Below is a small trained network, with its code and all its weights. Each question gives an input and a target symbol and asks what happens when units are switched off, that is, made to give their printed mean instead of their output.

import numpy as np


def w(rows, s, z=0):
    codes = np.array(rows[::2]) - 128.0
    scale = np.full(codes.shape[1], s)
    scale[-1] = z or s
    return codes * scale


def f(y):
    return y / 2 * (1 + np.tanh(0.7978845608 * (y + 0.044715 * y**3)))


def softmax(a):
    e = np.exp(a - a.max(-1, keepdims=True))
    return e / e.sum(-1, keepdims=True)


def log_softmax(a):
    a = a - a.max(-1, keepdims=True)
    return a - np.log(np.exp(a).sum(-1, keepdims=True))


def net(x, mask):
    ids = ['ΘΞΨβγδεηπτ'.index(c) for c in x.split()]
    T = len(ids)
    res = E[ids] + P[:T]
    u = 0
    for l in range(2):
        r = res
        for j in range(2):
            rows = slice(2 * j, 2 * j + 2)
            q, k, v = (r @ M[l][rows].T for M in (Q, K, V))
            z = softmax(np.where(np.tri(T) > 0, q @ k.T / 2**0.5, -1e9)) @ v
            o = O[l][rows]
            res = res + np.where(mask[u + j], z, o[:, -1]) @ o[:, :-1]
        u += 2
        y = f(res @ A[l][:, :-1].T + A[l][:, -1])
        res = res + np.where(mask[u : u + 8], y, B[l][:, -1]) @ B[l][:, :-1]
        u += 8
    return log_softmax(res[-1] @ U[:, :-1].T + U[:, -1])


Q, K, V, O, A, B = {}, {}, {}, {}, {}, {}
E = w([
[53,88,98,88,94,61,148,172,117],'Θ',
[68,123,115,97,185,83,210,162,141],'Ξ',
[133,78,48,149,131,198,102,155,38],'Ψ',
[146,154,115,90,85,71,205,135,140],'β',
[94,163,165,195,117,31,2,70,124],'γ',
[184,186,157,102,114,117,190,166,181],'δ',
[153,84,67,121,177,117,111,75,44],'ε',
[157,70,107,87,8,185,95,28,156],'η',
[107,157,132,128,173,136,173,192,185],'π',
[189,116,80,126,216,211,94,98,119],'τ',
],0.0097)
P = w([
[88,159,194,121,158,162,222,121,2],'0',
[132,102,67,111,91,87,151,141,171],'1',
[132,115,55,100,102,100,139,134,175],'2',
[123,103,48,109,115,103,134,136,176],'3',
[131,102,55,104,127,106,127,140,187],'4',
[123,96,53,106,116,106,120,137,187],'5',
[135,98,54,101,114,103,118,136,185],'6',
[131,103,57,107,101,105,115,133,183],'7',
[127,89,69,93,101,104,118,128,184],'8',
[124,97,63,96,96,107,103,131,190],'9',
[133,90,78,91,87,99,102,135,184],'10',
],0.0067)
Q[0] = w([
[127,135,58,32,90,73,202,230,208],'0.h1',
[146,91,153,194,149,209,42,17,32],'0.h1',
[145,95,176,182,141,228,19,42,55],'0.h2',
[105,158,220,212,158,144,107,107,2],'0.h2',
],0.0063)
K[0] = w([
[109,151,208,133,140,187,168,112,7],'0.h1',
[156,118,28,134,145,121,80,139,237],'0.h1',
[208,80,2,141,103,97,23,111,246],'0.h2',
[150,141,74,160,166,50,121,167,212],'0.h2',
],0.0081)
V[0] = w([
[161,79,51,166,177,174,91,64,99],'0.h1',
[84,46,41,124,63,133,92,171,135],'0.h1',
[173,100,107,72,49,102,114,5,145],'0.h2',
[30,98,125,107,122,1,177,140,38],'0.h2',
],0.0069)
O[0] = w([
[140,2,86,111,147,120,140,129,153,70],'0.h1',
[189,105,96,123,171,37,70,57,120,103],'0.h1',
[213,103,54,66,117,162,97,176,31,104],'0.h2',
[66,199,86,92,163,90,146,142,130,254],'0.h2',
],0.008,0.0085)
A[0] = w([
[55,121,132,137,244,63,147,120,196,226],'0.n1',
[70,132,202,203,151,212,147,136,158,184],'0.n2',
[100,177,205,196,67,127,132,132,121,165],'0.n3',
[85,76,134,93,52,141,206,133,238,174],'0.n4',
[103,154,129,71,151,215,196,235,82,246],'0.n5',
[104,148,84,57,237,105,139,198,63,252],'0.n6',
[149,51,114,120,92,254,91,124,66,225],'0.n7',
[63,192,172,173,103,72,125,124,166,211],'0.n8',
],0.0065,0.0029)
B[0] = w([
[71,94,128,170,125,97,56,58,198,240],'0.n1',
[119,159,181,180,137,216,125,81,182,142],'0.n2',
[167,187,219,206,144,135,116,138,108,160],'0.n3',
[66,94,107,112,126,161,182,193,253,209],'0.n4',
[105,182,62,91,92,182,213,94,124,218],'0.n5',
[106,141,47,73,108,102,147,75,81,231],'0.n6',
[113,133,142,170,197,129,60,5,121,144],'0.n7',
[119,229,221,203,124,116,66,80,123,255],'0.n8',
],0.0064,0.0092)
Q[1] = w([
[47,153,122,124,107,111,199,142,249],'1.h1',
[142,78,211,208,253,97,119,189,23],'1.h1',
[179,78,112,180,174,131,40,81,50],'1.h2',
[86,196,9,65,92,86,173,144,158],'1.h2',
],0.005)
K[1] = w([
[54,177,157,75,65,139,240,176,223],'1.h1',
[200,59,49,141,167,36,18,231,189],'1.h1',
[193,73,75,89,139,105,14,158,146],'1.h2',
[106,147,198,143,143,212,108,2,23],'1.h2',
],0.0051)
V[1] = w([
[136,191,176,185,154,146,64,15,48],'1.h1',
[80,218,96,139,130,184,240,113,59],'1.h1',
[130,149,255,220,152,231,89,95,221],'1.h2',
[28,95,60,129,174,86,56,2,185],'1.h2',
],0.0049)
O[1] = w([
[153,138,202,81,145,145,79,94,81,186],'1.h1',
[110,131,137,60,134,167,166,135,71,255],'1.h1',
[150,69,127,171,112,204,82,193,100,145],'1.h2',
[141,129,126,144,254,85,116,177,92,171],'1.h2',
],0.008,0.021)
A[1] = w([
[91,157,156,136,158,40,103,65,161,68],'1.n1',
[59,111,121,211,185,155,158,230,130,74],'1.n2',
[130,121,115,151,122,70,160,135,237,92],'1.n3',
[128,59,57,155,63,195,205,174,146,94],'1.n4',
[108,85,168,161,30,239,71,121,125,161],'1.n5',
[28,193,64,85,78,82,239,67,113,112],'1.n6',
[131,56,142,251,103,79,91,164,255,159],'1.n7',
[185,37,90,222,147,127,88,105,217,250],'1.n8',
],0.0057,0.0023)
B[1] = w([
[219,135,112,213,88,122,74,90,141,172],'1.n1',
[141,111,130,152,159,161,121,222,130,146],'1.n2',
[91,97,117,173,178,121,186,88,147,134],'1.n3',
[159,253,35,211,96,129,78,127,40,140],'1.n4',
[237,65,118,164,142,107,154,36,125,161],'1.n5',
[210,109,169,123,88,105,107,169,199,255],'1.n6',
[67,49,208,109,111,107,222,80,41,138],'1.n7',
[81,210,196,149,22,65,135,37,51,135],'1.n8',
],0.0063,0.021)
U = w([
[167,101,81,157,163,137,176,139,230,81],'Θ',
[160,213,158,200,115,46,20,78,118,190],'Ξ',
[159,44,35,27,255,153,203,89,37,253],'Ψ',
[90,58,193,151,114,89,177,29,156,65],'β',
[72,136,111,182,115,114,174,144,59,91],'γ',
[135,185,23,160,109,168,64,219,129,72],'δ',
[9,179,161,119,205,171,101,192,94,47],'ε',
[85,132,187,49,54,164,145,141,198,154],'η',
[171,46,202,168,139,144,101,180,163,154],'π',
[175,140,63,176,42,166,115,21,116,62],'τ',
],0.004,0.0041)

Each question gives the input, a string of symbols that net reads in full, and the target symbol t.
The units are the heads (2 rows each of Q, K, V and O) and the neurons (one row each of A and B). Each row of codes is followed by its name. A weight is (code - 128) times the scale printed after its matrix; where a second scale follows, it is the last column's (O, A, B and U).
mask holds one flag per unit, layer by layer, with each layer's heads first. A switched-off unit (its flag False) gives its mean, the last column of its rows in O or B, instead of its output. The means were averaged over made-up inputs and are rounded, as every weight is.
A unit's drop is (log p(t) with every unit on - log p(t) with that unit switched off) / (log p(t) with every unit on - log p(t) with every unit switched off).
unit that matters most: the unit with the biggest drop
top k neurons: the k neurons with the biggest drops, biggest first
k most important neurons of layer l: the k neurons of layer l with the biggest drops, biggest first
heads that matter: for each layer, one digit per head in row order, 1 if its drop is at least 0.15 and else 0, layers parted by /
input Ψ Ξ β β β ε Ξ, target β: top 2 neurons	1.n7, 0.n1
input Θ Θ η τ β δ β γ Θ, target Ξ: heads that matter	11 / 01
input τ Θ γ η Ξ β Θ, target γ: top 4 neurons	1.n7, 1.n4, 0.n4, 1.n8
input δ β π τ Θ β β Θ β Θ, target τ: unit that matters most	1.h2
input π ε Θ Ψ η Θ η, target Ξ: top 2 neurons	0.n7, 0.n5
input β η π Θ Θ β η, target Ξ: top 3 neurons	0.n7, 0.n4, 0.n5
input Θ β Θ β β β π π β Θ ε, target Ψ: heads that matter	01 / 00
input π β Θ, target π: top 2 neurons	1.n5, 0.n2
input δ β β β π π, target τ: top 2 neurons	1.n5, 1.n4
input τ β β δ η π, target γ: heads that matter	11 / 10
input Ψ τ Θ, target β: 3 most important neurons of layer 0	0.n4, 0.n1, 0.n5
input β β Θ β ε, target Ψ: heads that matter	00 / 00
input η β Θ ε β Θ Θ β Ξ, target Ψ: heads that matter	01 / 00
input Ψ β η δ β τ π β, target β: heads that matter	11 / 10
input Ξ β Θ δ Ξ Ξ, target ε: top neuron	0.n2
input τ β Θ β, target γ: 3 most important neurons of layer 1	1.n7, 1.n4, 1.n8
input Ξ β β γ Θ π ε Ξ Θ, target ε: heads that matter	01 / 01
input β β τ, target Ψ: 2 most important neurons of layer 0	0.n8, 0.n3
input π β Θ η β η Θ Ψ, target Ψ: top 2 neurons	0.n1, 0.n8
input β π Θ π Θ δ β β, target η: heads that matter	10 / 01
input π β π β β δ, target π: 2 most important neurons of layer 1	1.n5, 1.n2
input η τ γ η π, target Ψ: 2 most important neurons of layer 0	0.n7, 0.n8
input γ ε γ β π β, target δ: heads that matter	10 / 11
